Here is a tiny trained network, its code and every weight. The questions are about switching its units off for an input and a class, where a switched-off unit gives its printed mean instead of its output.

import numpy as np


def w(rows, s, z=0):
    codes = np.array(rows[::2]) - 128.0
    scale = np.full(codes.shape[1], s)
    scale[-1] = z or s
    return codes * scale


def f(y):
    return np.maximum(y, 0)


def log_softmax(a):
    a = a - a.max(-1, keepdims=True)
    return a - np.log(np.exp(a).sum(-1, keepdims=True))


def net(x, mask):
    res = np.array(x, float).reshape(1, 3) / 4 @ E
    y = f(res @ A[0][:, :-1].T + A[0][:, -1])
    res = res + np.where(mask, y, B[0][:, -1]) @ B[0][:, :-1]
    return log_softmax(res[-1] @ U[:, :-1].T + U[:, -1])


A, B = {}, {}
E = w([
[157,74,164,2,124,11,24],'x0',
[223,197,219,209,31,152,26],'x1',
[197,8,5,101,30,209,94],'x2',
],0.0058)
A[0] = w([
[107,157,99,198,143,198,191,115],'neuron 0',
[102,159,95,205,141,205,196,108],'neuron 1',
[70,81,57,72,192,106,200,104],'neuron 2',
[131,97,143,54,138,48,74,110],'neuron 3',
[243,213,231,214,4,151,27,95],'neuron 4',
[133,90,147,47,137,34,64,101],'neuron 5',
[68,224,225,146,208,56,156,101],'neuron 6',
[79,209,211,144,199,69,153,114],'neuron 7',
[135,90,148,39,139,34,66,102],'neuron 8',
[66,76,57,72,194,109,201,96],'neuron 9',
[76,87,68,80,189,109,195,111],'neuron 10',
[73,82,66,74,191,112,198,106],'neuron 11',
[176,2,7,89,36,219,100,93],'neuron 12',
[137,94,145,48,139,41,67,100],'neuron 13',
[129,145,122,158,129,156,144,245],'neuron 14',
[104,158,99,200,137,199,195,109],'neuron 15',
[104,160,95,205,142,203,194,107],'neuron 16',
[101,158,97,209,140,205,197,107],'neuron 17',
[67,221,222,147,213,57,162,100],'neuron 18',
],0.006,0.012)
B[0] = w([
[145,181,165,81,101,151,145,164],'neuron 0',
[151,190,168,77,94,163,145,165],'neuron 1',
[97,143,133,168,161,183,81,163],'neuron 2',
[144,200,160,87,93,164,146,163],'neuron 3',
[47,145,135,190,202,218,45,194],'neuron 4',
[157,219,170,78,87,187,150,166],'neuron 5',
[199,123,65,178,110,123,143,184],'neuron 6',
[184,121,69,171,109,109,144,180],'neuron 7',
[152,202,162,85,98,168,144,168],'neuron 8',
[98,147,132,177,171,204,71,161],'neuron 9',
[94,143,132,164,159,176,86,162],'neuron 10',
[95,148,132,167,165,185,76,162],'neuron 11',
[218,133,52,194,102,103,155,189],'neuron 12',
[152,206,163,85,93,182,146,163],'neuron 13',
[49,142,116,95,103,2,140,245],'neuron 14',
[152,197,175,71,89,168,148,163],'neuron 15',
[154,201,174,70,89,174,149,164],'neuron 16',
[146,186,164,81,97,161,144,165],'neuron 17',
[201,121,69,175,107,122,144,183],'neuron 18',
],0.0092,0.012)
U = w([
[150,156,221,34,91,143,158,113],'0',
[204,115,10,186,114,103,151,116],'1',
[29,128,156,180,195,166,62,114],'2',
[8,103,137,74,114,3,158,254],'3',
[154,41,207,125,164,129,165,29],'4',
[151,37,210,124,167,131,166,23],'5',
[140,60,186,125,153,124,153,43],'6',
[135,40,179,116,167,126,139,33],'7',
],0.014,0.0096)

Each question gives the input, the list of numbers given to net, and the class t.
The units are the neurons (one row each of A and B). Each row of codes is followed by its name. A weight is (code - 128) times the scale printed after its matrix; where a second scale follows, it is the last column's (A, B and U).
mask holds one flag per neuron, in row order. A switched-off neuron (its flag False) gives its mean, the last column of its row in B, instead of its output. The means were averaged over made-up inputs and are rounded, as every weight is.
A unit's drop is (log p(t) with every unit on - log p(t) with that unit switched off) / (log p(t) with every unit on - log p(t) with every unit switched off).
The circuit of an input: a set's keep is (log p(t) with only the set's units on - log p(t) with every unit switched off) / (log p(t) with every unit on - log p(t) with every unit switched off). Starting from the 12 units with the biggest drops (on a tie, the unit counted first), units are removed one at a time, each time the one whose removal leaves the highest keep (on an exact tie, the one counted first), for as long as the keep stays at least 0.8.
circuit, biggest first: the units of the circuit, biggest drop first
unit that matters most: the unit with the biggest drop
top k neurons: the k neurons with the biggest drops, biggest first
drop of u: that unit's drop, to one decimal
input [6,-8,-7], class 2: unit that matters most : neuron 9
input [-8,0,-8], class 0: top 4 neurons : neuron 16; neuron 15; neuron 1; neuron 17
input [6,-3,-8], class 1: top 2 neurons : neuron 6; neuron 18
input [-4,-5,-6], class 1: top 2 neurons : neuron 18; neuron 6
input [0,-3,-3], class 3: top 2 neurons : neuron 12; neuron 4
input [8,-8,-2], class 0: top 3 neurons : neuron 5; neuron 8; neuron 4
input [0,7,-7], class 1: top 3 neurons : neuron 6; neuron 18; neuron 7
input [-6,-6,-5], class 0: top 2 neurons : neuron 4; neuron 16
input [0,8,-7], class 2: top 2 neurons : neuron 4; neuron 12
input [1,-8,-7], class 2: top 3 neurons : neuron 9; neuron 11; neuron 2
input [-5,6,-6], class 1: top 2 neurons : neuron 6; neuron 18
input [-2,-2,-5], class 1: drop of neuron 18 : 0.1
input [2,4,-6], class 1: drop of neuron 2 : 0.0
input [5,6,1], class 2: drop of neuron 15 : 0.1
input [2,-8,-6], class 2: circuit, biggest first : neuron 9
